Below are the code and all the weights of a small trained network. Each question names an input and a target symbol and asks about switching units off, where a switched-off unit gives its printed mean instead of its output.

import numpy as np


def w(rows, s, z=0):
    codes = np.array(rows[::2]) - 128.0
    scale = np.full(codes.shape[1], s)
    scale[-1] = z or s
    return codes * scale


def norm(h):
    return h / np.sqrt((h * h).mean(-1, keepdims=True) + 1e-5)


def f(y):
    return np.maximum(y, 0)


def softmax(a):
    e = np.exp(a - a.max(-1, keepdims=True))
    return e / e.sum(-1, keepdims=True)


def log_softmax(a):
    a = a - a.max(-1, keepdims=True)
    return a - np.log(np.exp(a).sum(-1, keepdims=True))


def net(x, mask):
    ids = ['αγδεζηθμπστφω'.index(c) for c in x.split()]
    T = len(ids)
    res = E[ids] + P[:T]
    q, k, v = (norm(res) @ M[0].T for M in (Q, K, V))
    z = softmax(np.where(np.tri(T) > 0, q @ k.T / 3**0.5, -1e9)) @ v
    res = res + np.where(mask[0], z, O[0][:, -1]) @ O[0][:, :-1]
    y = f(norm(res) @ A[0][:, :-1].T + A[0][:, -1])
    res = res + np.where(mask[1:9], y, B[0][:, -1]) @ B[0][:, :-1]
    return log_softmax(norm(res)[-1] @ U[:, :-1].T + U[:, -1])


Q, K, V, O, A, B = {}, {}, {}, {}, {}, {}
E = w([
[142,52,125,117],'α',
[91,79,116,33],'γ',
[102,135,62,165],'δ',
[118,80,127,33],'ε',
[103,150,66,190],'ζ',
[101,174,77,215],'η',
[166,53,157,158],'θ',
[113,167,230,6],'μ',
[59,134,107,72],'π',
[83,181,77,177],'σ',
[114,96,156,130],'τ',
[153,197,211,194],'φ',
[167,125,134,118],'ω',
],0.021)
P = w([
[135,74,186,9],'0',
[132,89,158,26],'1',
[113,160,245,66],'2',
[109,131,141,76],'3',
[104,186,225,91],'4',
[84,148,140,108],'5',
[101,206,208,112],'6',
[74,168,135,128],'7',
[107,223,187,122],'8',
[66,187,123,151],'9',
[110,254,152,128],'10',
[67,203,113,150],'11',
[118,247,147,123],'12',
[71,193,100,158],'13',
],0.0071)
Q[0] = w([
[189,141,148,94],'h0',
[165,248,53,69],'h0',
[164,53,35,108],'h0',
],0.012)
K[0] = w([
[193,125,1,53],'h0',
[145,242,99,86],'h0',
[90,83,36,131],'h0',
],0.0063)
V[0] = w([
[7,116,204,144],'h0',
[143,188,105,80],'h0',
[175,169,126,122],'h0',
],0.014)
O[0] = w([
[136,229,70,112,255],'h0',
[24,128,232,103,127],'h0',
[177,50,254,100,88],'h0',
],0.01,0.0059)
A[0] = w([
[147,155,165,69,188],'n0',
[111,187,132,186,129],'n1',
[80,135,129,108,142],'n2',
[128,169,86,77,101],'n3',
[168,179,140,107,96],'n4',
[247,142,118,77,123],'n5',
[112,152,79,178,186],'n6',
[153,88,185,110,2],'n7',
],0.014,0.0056)
B[0] = w([
[164,54,130,169,157],'n0',
[177,72,132,141,217],'n1',
[142,128,152,94,170],'n2',
[173,132,135,135,194],'n3',
[187,148,82,4,145],'n4',
[94,169,146,163,152],'n5',
[89,137,166,144,250],'n6',
[18,84,170,147,132],'n7',
],0.013,0.012)
U = w([
[112,47,2,129,3],'α',
[79,83,86,72,104],'γ',
[18,106,87,113,230],'δ',
[128,69,117,98,229],'ε',
[82,80,119,156,67],'ζ',
[129,95,156,175,183],'η',
[200,66,102,183,147],'θ',
[123,149,224,82,113],'μ',
[58,174,143,49,116],'π',
[89,206,213,99,212],'σ',
[194,189,87,85,108],'τ',
[222,152,222,132,32],'φ',
[108,57,231,141,179],'ω',
],0.017,0.0045)

Each question gives the input, a string of symbols that net reads in full, and the target symbol t.
The units are the heads (3 rows each of Q, K, V and O) and the neurons (one row each of A and B). Each row of codes is followed by its name. A weight is (code - 128) times the scale printed after its matrix; where a second scale follows, it is the last column's (O, A, B and U).
mask holds one flag per unit, heads first, then neurons. A switched-off unit (its flag False) gives its mean, the last column of its rows in O or B, instead of its output. The means were averaged over made-up inputs and are rounded, as every weight is.
A unit's drop is (log p(t) with every unit on - log p(t) with that unit switched off) / (log p(t) with every unit on - log p(t) with every unit switched off).
The circuit of an input: a set's keep is (log p(t) with only the set's units on - log p(t) with every unit switched off) / (log p(t) with every unit on - log p(t) with every unit switched off). Starting from all 9 units, units are removed one at a time, each time the one whose removal leaves the highest keep (on an exact tie, the one counted first), for as long as the keep stays at least 0.8.
units of the circuit, in order: the units of the circuit, biggest drop first
k most important neurons: the k neurons with the biggest drops, biggest first
drop of u: that unit's drop, to one decimal
input γ δ δ τ τ σ δ, target τ: units of the circuit, in order	[h0 n3]
input δ ζ σ σ α, target σ: 3 most important neurons	[n5 n1 n0]
input δ δ φ ε η, target φ: units of the circuit, in order	[n1 h0]
input δ τ η η ω, target ω: 2 most important neurons	[n0 n7]
input μ η ω ζ γ, target ω: 2 most important neurons	[n0 n4]
input σ π δ σ σ δ δ η π δ α ω μ, target ω: most important neuron	[n0]
input σ δ δ, target σ: units of the circuit, in order	[h0 n2]
input σ τ θ σ σ τ γ, target τ: units of the circuit, in order	[h0 n6]
input δ ω δ δ φ σ σ σ ζ ζ ω φ ζ, target ω: units of the circuit, in order	[h0 n1]
input δ φ η, target φ: units of the circuit, in order	[h0 n4]
input σ ζ δ π τ δ δ τ η, target τ: 2 most important neurons	[n4 n1]
input α φ σ τ δ τ σ, target τ: 4 most important neurons	[n4 n1 n5 n7]
input α τ δ θ δ θ τ δ γ, target τ: 3 most important neurons	[n3 n6 n1]
input τ φ ζ, target φ: drop of n6	0.2
input δ ζ δ ζ τ σ σ, target τ: drop of n3	0.1
input η ζ ε δ δ φ η γ δ σ α, target σ: units of the circuit, in order	[n1]
input τ δ π σ ω σ α δ τ, target τ: drop of h0	0.5
